Here is a tiny trained network, its code and every weight. The questions are about switching its units off for an input and a class, where a switched-off unit gives its printed mean instead of its output.

import numpy as np


def w(rows, s, z=0):
    codes = np.array(rows[::2]) - 128.0
    scale = np.full(codes.shape[1], s)
    scale[-1] = z or s
    return codes * scale


def f(y):
    return np.maximum(y, 0)


def log_softmax(a):
    a = a - a.max(-1, keepdims=True)
    return a - np.log(np.exp(a).sum(-1, keepdims=True))


def net(x, mask):
    res = np.array(x, float).reshape(1, 5) / 4 @ E
    y = f(res @ A[0][:, :-1].T + A[0][:, -1])
    res = res + np.where(mask, y, B[0][:, -1]) @ B[0][:, :-1]
    return log_softmax(res[-1] @ U[:, :-1].T + U[:, -1])


A, B = {}, {}
E = w([
[142,167,92,161,42,41],'x0',
[115,142,134,136,126,133],'x1',
[155,116,126,113,140,119],'x2',
[70,66,241,85,120,76],'x3',
[179,72,164,252,148,130],'x4',
],0.013)
A[0] = w([
[113,66,98,162,199,177,126],'N0',
[174,154,111,205,150,201,190],'N1',
[100,66,184,122,168,80,149],'N2',
[90,75,196,106,139,141,131],'N3',
[78,91,201,103,135,48,170],'N4',
[164,172,48,104,82,68,171],'N5',
[133,31,90,137,189,124,104],'N6',
[170,128,148,196,72,59,82],'N7',
[64,115,100,32,196,227,209],'N8',
[107,163,113,173,133,169,207],'N9',
[110,134,121,186,155,66,91],'N10',
[96,123,140,100,106,28,114],'N11',
[110,143,58,168,148,169,254],'N12',
[124,196,32,104,105,190,215],'N13',
[77,144,134,67,91,96,117],'N14',
[165,91,126,209,104,61,62],'N15',
[84,80,121,119,132,83,138],'N16',
[131,78,174,187,207,218,135],'N17',
[144,90,204,164,139,155,126],'N18',
[148,177,88,83,93,133,178],'N19',
[134,124,122,51,166,147,135],'N20',
[109,54,247,142,117,152,150],'N21',
],0.012,0.0061)
B[0] = w([
[196,170,146,78,84,184,188],'N0',
[182,70,156,68,148,202,217],'N1',
[67,217,62,140,105,148,219],'N2',
[59,144,110,199,93,132,210],'N3',
[51,221,168,113,127,116,250],'N4',
[136,104,67,147,68,22,226],'N5',
[140,146,120,114,105,141,171],'N6',
[62,61,144,152,208,118,209],'N7',
[105,30,107,199,254,178,250],'N8',
[161,90,142,117,118,128,177],'N9',
[113,114,163,141,209,106,164],'N10',
[103,199,185,42,156,87,206],'N11',
[211,85,140,130,114,107,206],'N12',
[165,94,98,169,117,95,237],'N13',
[93,160,200,95,114,73,207],'N14',
[72,84,146,183,202,182,204],'N15',
[76,205,170,113,172,114,176],'N16',
[204,178,94,129,43,148,228],'N17',
[124,208,89,156,92,136,200],'N18',
[146,124,86,146,102,71,198],'N19',
[75,127,112,186,172,128,183],'N20',
[113,204,96,210,86,124,246],'N21',
],0.0088,0.016)
U = w([
[146,44,141,161,220,154,255],'0',
[108,172,77,178,1,107,118],'1',
[33,155,187,172,207,175,72],'2',
[81,180,213,8,107,101,19],'3',
[215,161,201,76,96,215,116],'4',
],0.0098,0.0022)

Each question gives the input, the list of numbers given to net, and the class t.
The units are the neurons (one row each of A and B). Each row of codes is followed by its name. A weight is (code - 128) times the scale printed after its matrix; where a second scale follows, it is the last column's (A, B and U).
mask holds one flag per neuron, in row order. A switched-off neuron (its flag False) gives its mean, the last column of its row in B, instead of its output. The means were averaged over made-up inputs and are rounded, as every weight is.
A unit's drop is (log p(t) with every unit on - log p(t) with that unit switched off) / (log p(t) with every unit on - log p(t) with every unit switched off).
The circuit of an input: a set's keep is (log p(t) with only the set's units on - log p(t) with every unit switched off) / (log p(t) with every unit on - log p(t) with every unit switched off). Starting from the 12 units with the biggest drops (on a tie, the unit counted first), units are removed one at a time, each time the one whose removal leaves the highest keep (on an exact tie, the one counted first), for as long as the keep stays at least 0.8.
units of the circuit, in order: the units of the circuit, biggest drop first
k most important neurons: the k neurons with the biggest drops, biggest first
drop when u is switched off: that unit's drop, to one decimal
input [-7,8,2,0,1], class 4: units of the circuit, in order => (N17; N0)
input [-1,1,4,7,-7], class 2: units of the circuit, in order => (N8)
input [0,-1,3,-8,7], class 4: units of the circuit, in order => (N8; N1)
input [0,-3,4,3,5], class 1: 2 most important neurons => (N8; N17)
input [0,7,-3,-1,7], class 4: 2 most important neurons => (N8; N17)
input [7,3,-8,8,-1], class 3: 2 most important neurons => (N11; N8)
input [-7,7,-7,-7,2], class 4: 2 most important neurons => (N17; N0)
input [-6,7,4,5,1], class 1: 2 most important neurons => (N17; N21)
input [0,3,7,-2,-2], class 0: 3 most important neurons => (N21; N17; N2)
input [-5,6,4,8,2], class 1: drop when N21 is switched off => 0.1
input [8,0,-1,2,2], class 2: drop when N15 is switched off => 0.1
input [3,-8,-2,1,-8], class 3: drop when N21 is switched off => 0.4
